Here is a tiny trained network, its code and every weight. The questions are about switching its units off for an input and a class, where a switched-off unit gives its printed mean instead of its output.

import numpy as np


def w(rows, s, z=0):
    codes = np.array(rows[::2]) - 128.0
    scale = np.full(codes.shape[1], s)
    scale[-1] = z or s
    return codes * scale


def norm(h):
    return h / np.sqrt((h * h).mean(-1, keepdims=True) + 1e-5)


def f(y):
    return np.maximum(y, 0)


def log_softmax(a):
    a = a - a.max(-1, keepdims=True)
    return a - np.log(np.exp(a).sum(-1, keepdims=True))


def net(x, mask):
    res = np.array(x, float).reshape(1, 6) / 4 @ E
    u = 0
    for l in range(3):
        y = f(norm(res) @ A[l][:, :-1].T + A[l][:, -1])
        res = res + np.where(mask[u : u + 6], y, B[l][:, -1]) @ B[l][:, :-1]
        u += 6
    return log_softmax(norm(res)[-1] @ U[:, :-1].T + U[:, -1])


A, B = {}, {}
E = w([
[136,156,171,104,118,44],'x0',
[155,166,95,96,127,190],'x1',
[128,146,159,254,174,113],'x2',
[161,162,108,127,76,117],'x3',
[165,113,186,158,76,143],'x4',
[195,59,188,98,201,151],'x5',
],0.0077)
A[0] = w([
[90,76,102,82,183,96,138],'L0N0',
[139,21,237,134,101,128,20],'L0N1',
[214,93,144,1,99,83,2],'L0N2',
[184,79,101,197,197,228,40],'L0N3',
[184,140,171,124,120,236,81],'L0N4',
[97,131,161,104,112,59,166],'L0N5',
],0.0093,0.0031)
B[0] = w([
[92,165,134,96,165,99,207],'L0N0',
[90,90,159,129,95,86,219],'L0N1',
[252,106,59,136,152,130,254],'L0N2',
[108,142,132,128,186,202,248],'L0N3',
[143,177,193,127,96,119,218],'L0N4',
[130,134,107,137,162,126,223],'L0N5',
],0.016,0.0046)
A[1] = w([
[97,88,112,157,186,255,4],'L1N0',
[121,109,142,54,148,172,150],'L1N1',
[105,130,188,188,97,149,130],'L1N2',
[90,100,62,39,56,171,115],'L1N3',
[116,8,199,132,129,91,46],'L1N4',
[167,111,169,156,54,239,74],'L1N5',
],0.012,0.0041)
B[1] = w([
[79,45,210,174,175,236,253],'L1N0',
[151,121,129,200,132,104,222],'L1N1',
[201,162,110,143,160,121,222],'L1N2',
[92,163,10,107,50,176,224],'L1N3',
[146,5,178,86,53,14,202],'L1N4',
[129,239,152,59,179,109,235],'L1N5',
],0.015,0.0049)
A[2] = w([
[125,135,72,205,175,98,184],'L2N0',
[143,231,122,216,139,184,146],'L2N1',
[146,11,255,203,176,138,179],'L2N2',
[207,146,48,38,100,122,98],'L2N3',
[26,37,139,22,206,50,37],'L2N4',
[112,155,224,98,148,188,6],'L2N5',
],0.0096,0.0014)
B[2] = w([
[115,190,190,179,127,146,187],'L2N0',
[77,68,160,124,14,62,233],'L2N1',
[30,38,85,36,76,129,255],'L2N2',
[147,59,128,192,168,204,234],'L2N3',
[173,217,70,95,249,58,184],'L2N4',
[116,178,205,64,123,175,187],'L2N5',
],0.012,0.0077)
U = w([
[93,164,168,227,45,61,141],'0',
[91,175,23,159,60,215,127],'1',
[190,207,205,94,100,161,102],'2',
[44,76,200,110,169,221,168],'3',
[106,191,77,158,237,84,134],'4',
[160,41,148,90,124,22,155],'5',
[249,75,80,167,154,191,188],'6',
[127,108,150,203,137,125,2],'7',
],0.014,0.0065)

Each question gives the input, the list of numbers given to net, and the class t.
The units are the neurons (one row each of A and B). Each row of codes is followed by its name. A weight is (code - 128) times the scale printed after its matrix; where a second scale follows, it is the last column's (A, B and U).
mask holds one flag per neuron, layer by layer. A switched-off neuron (its flag False) gives its mean, the last column of its row in B, instead of its output. The means were averaged over made-up inputs and are rounded, as every weight is.
A unit's drop is (log p(t) with every unit on - log p(t) with that unit switched off) / (log p(t) with every unit on - log p(t) with every unit switched off).
The circuit of an input: a set's keep is (log p(t) with only the set's units on - log p(t) with every unit switched off) / (log p(t) with every unit on - log p(t) with every unit switched off). Starting from the 12 units with the biggest drops (on a tie, the unit counted first), units are removed one at a time, each time the one whose removal leaves the highest keep (on an exact tie, the one counted first), for as long as the keep stays at least 0.8.
circuit, biggest first: the units of the circuit, biggest drop first
k most important neurons: the k neurons with the biggest drops, biggest first
top k neurons in layer l: the k neurons of layer l with the biggest drops, biggest first
drop when u is switched off: that unit's drop, to one decimal
input [6,5,6,2,-8,0], class 0: top 3 neurons in layer 1 => L1N4, L1N0, L1N5
input [0,-7,3,-8,-5,6], class 5: circuit, biggest first => L1N4
input [2,-1,1,-2,0,8], class 5: 2 most important neurons => L0N1, L1N4
input [4,-5,-1,-3,-6,6], class 4: 2 most important neurons => L2N4, L0N0
input [0,-4,-6,-7,-4,-6], class 4: 2 most important neurons => L0N0, L2N4
input [-1,1,-8,-5,0,7], class 6: 2 most important neurons => L0N2, L1N0
input [7,-4,-2,7,-5,-8], class 1: top 2 neurons in layer 1 => L1N1, L1N0
input [-6,-6,1,2,4,-7], class 0: 2 most important neurons => L2N1, L0N3
input [-8,-5,8,8,4,-4], class 3: top 2 neurons in layer 1 => L1N0, L1N3
input [1,-2,5,2,0,3], class 5: circuit, biggest first => L0N1, L1N4
input [6,-7,-5,4,-7,-3], class 4: top 2 neurons in layer 0 => L0N0, L0N5
input [1,-2,8,0,1,-1], class 0: 3 most important neurons => L1N2, L0N3, L1N4
input [-5,-6,6,-2,-5,-6], class 0: 3 most important neurons => L0N3, L1N4, L2N1
input [-7,-8,-8,-3,2,3], class 5: most important neuron => L0N1
input [3,0,5,-6,2,-5], class 0: 2 most important neurons => L0N3, L1N0
input [4,4,1,-3,6,-2], class 2: 2 most important neurons => L0N4, L0N0
input [-2,6,-3,7,8,-3], class 2: 3 most important neurons => L1N5, L0N4, L2N2
input [-8,-2,-6,8,6,1], class 2: 2 most important neurons => L1N5, L0N4
input [7,-2,-2,4,-6,-7], class 1: 2 most important neurons => L1N4, L0N4
input [0,-4,-1,-5,-2,6], class 5: 2 most important neurons => L1N4, L0N1
input [0,-4,6,-1,8,8], class 5: drop when L1N4 is switched off => 0.6
input [2,5,-2,7,4,-1], class 6: drop when L0N3 is switched off => 0.2
input [-6,5,-6,6,-5,7], class 6: drop when L2N2 is switched off => 0.1
input [-4,-7,-7,-6,-2,-1], class 4: drop when L0N0 is switched off => 0.6
